Below is a small trained network, with its code and all its weights. Each question gives an input and a class and asks what happens when units are switched off, that is, made to give their printed mean instead of their output.

import numpy as np


def w(rows, s, z=0):
    codes = np.array(rows[::2]) - 128.0
    scale = np.full(codes.shape[1], s)
    scale[-1] = z or s
    return codes * scale


def norm(h):
    return h / np.sqrt((h * h).mean(-1, keepdims=True) + 1e-5)


def f(y):
    return np.maximum(y, 0)


def log_softmax(a):
    a = a - a.max(-1, keepdims=True)
    return a - np.log(np.exp(a).sum(-1, keepdims=True))


def net(x, mask):
    res = np.array(x, float).reshape(1, 3) / 4 @ E
    u = 0
    for l in range(4):
        y = f(norm(res) @ A[l][:, :-1].T + A[l][:, -1])
        res = res + np.where(mask[u : u + 6], y, B[l][:, -1]) @ B[l][:, :-1]
        u += 6
    return log_softmax(norm(res)[-1] @ U[:, :-1].T + U[:, -1])


A, B = {}, {}
E = w([
[35,83,191,118,67],'x0',
[179,123,188,192,254],'x1',
[196,6,216,143,45],'x2',
],0.0045)
A[0] = w([
[84,133,197,124,253,78],'0.n0',
[81,162,4,169,83,8],'0.n1',
[46,214,144,129,250,64],'0.n2',
[152,123,245,90,64,93],'0.n3',
[67,2,182,67,40,124],'0.n4',
[219,114,50,76,50,76],'0.n5',
],0.0055,0.0013)
B[0] = w([
[69,152,58,237,82,192],'0.n0',
[167,91,183,26,170,189],'0.n1',
[164,175,96,208,30,219],'0.n2',
[96,41,29,184,157,202],'0.n3',
[133,217,161,242,135,253],'0.n4',
[222,92,90,255,107,195],'0.n5',
],0.0058,0.005)
A[1] = w([
[32,188,184,160,67,139],'1.n0',
[215,102,122,157,199,98],'1.n1',
[105,143,182,193,253,254],'1.n2',
[115,188,161,139,39,87],'1.n3',
[215,148,81,141,116,98],'1.n4',
[39,141,75,117,178,137],'1.n5',
],0.0075,0.00099)
B[1] = w([
[139,70,236,99,164,254],'1.n0',
[45,178,167,103,151,234],'1.n1',
[183,3,176,153,99,225],'1.n2',
[77,177,133,119,209,214],'1.n3',
[193,130,81,67,114,248],'1.n4',
[163,94,223,131,86,173],'1.n5',
],0.0067,0.0046)
A[2] = w([
[153,166,24,178,134,62],'2.n0',
[180,53,200,174,149,77],'2.n1',
[127,157,40,2,118,67],'2.n2',
[127,98,78,166,41,93],'2.n3',
[60,172,189,35,172,74],'2.n4',
[5,136,82,197,110,5],'2.n5',
],0.0066,0.0011)
B[2] = w([
[128,30,81,88,100,199],'2.n0',
[123,171,119,29,141,254],'2.n1',
[76,254,126,124,132,179],'2.n2',
[156,180,150,174,230,173],'2.n3',
[161,18,154,105,179,171],'2.n4',
[114,160,147,123,80,157],'2.n5',
],0.0086,0.0056)
A[3] = w([
[84,220,194,235,36,26],'3.n0',
[183,133,52,183,132,30],'3.n1',
[149,2,13,192,119,193],'3.n2',
[123,155,171,222,152,122],'3.n3',
[10,52,148,197,78,177],'3.n4',
[207,103,119,13,108,250],'3.n5',
],0.0072,0.0012)
B[3] = w([
[77,180,98,38,177,218],'3.n0',
[141,81,176,228,124,221],'3.n1',
[253,84,106,172,79,234],'3.n2',
[80,145,88,98,63,219],'3.n3',
[215,187,1,166,116,222],'3.n4',
[43,115,157,135,127,254],'3.n5',
],0.0091,0.0044)
U = w([
[79,248,58,94,96,158],'0',
[189,106,101,187,88,253],'1',
[91,93,197,73,162,8],'2',
],0.011,0.00068)

Each question gives the input, the list of numbers given to net, and the class t.
The units are the neurons (one row each of A and B). Each row of codes is followed by its name. A weight is (code - 128) times the scale printed after its matrix; where a second scale follows, it is the last column's (A, B and U).
mask holds one flag per neuron, layer by layer. A switched-off neuron (its flag False) gives its mean, the last column of its row in B, instead of its output. The means were averaged over made-up inputs and are rounded, as every weight is.
A unit's drop is (log p(t) with every unit on - log p(t) with that unit switched off) / (log p(t) with every unit on - log p(t) with every unit switched off).
unit that matters most: the unit with the biggest drop
top k neurons: the k neurons with the biggest drops, biggest first
k most important neurons of layer l: the k neurons of layer l with the biggest drops, biggest first
drop of u: that unit's drop, to one decimal
input [5,-8,-6], class 2: unit that matters most => 2.n4
input [0,7,1], class 2: top 3 neurons => (2.n1, 0.n3, 0.n5)
input [6,-2,4], class 0: 2 most important neurons of layer 0 => (0.n3, 0.n4)
input [1,0,-4], class 2: top 2 neurons => (0.n3, 0.n5)
input [-5,1,4], class 2: top 3 neurons => (0.n2, 1.n1, 0.n0)
input [6,0,8], class 0: 2 most important neurons of layer 1 => (1.n4, 1.n5)
input [6,-4,2], class 0: 2 most important neurons of layer 0 => (0.n3, 0.n4)
input [5,-1,-8], class 2: top 2 neurons => (1.n0, 0.n1)
input [8,-6,8], class 0: top 3 neurons => (0.n4, 3.n0, 3.n4)
input [-8,4,1], class 2: top 4 neurons => (1.n2, 1.n1, 0.n3, 0.n5)
input [1,-1,5], class 0: top 2 neurons => (0.n4, 2.n0)
input [-2,1,-6], class 1: top 2 neurons => (0.n2, 2.n0)
input [8,0,2], class 0: top 3 neurons => (0.n1, 0.n3, 2.n4)
input [-7,2,-8], class 1: top 2 neurons => (2.n0, 2.n1)
input [-3,2,-5], class 1: unit that matters most => 0.n2
input [-4,4,1], class 2: top 4 neurons => (1.n2, 1.n1, 2.n1, 3.n4)
input [1,-3,-2], class 2: top 2 neurons => (2.n4, 1.n4)
input [-1,6,4], class 2: top 2 neurons => (2.n1, 1.n1)
input [-3,7,4], class 2: top 2 neurons => (2.n1, 1.n1)
input [2,0,7], class 0: 2 most important neurons of layer 1 => (1.n4, 1.n0)
input [5,4,-1], class 0: unit that matters most => 0.n0
input [8,-7,5], class 0: 2 most important neurons of layer 3 => (3.n4, 3.n0)
input [-3,4,-6], class 1: drop of 0.n2 => 0.1
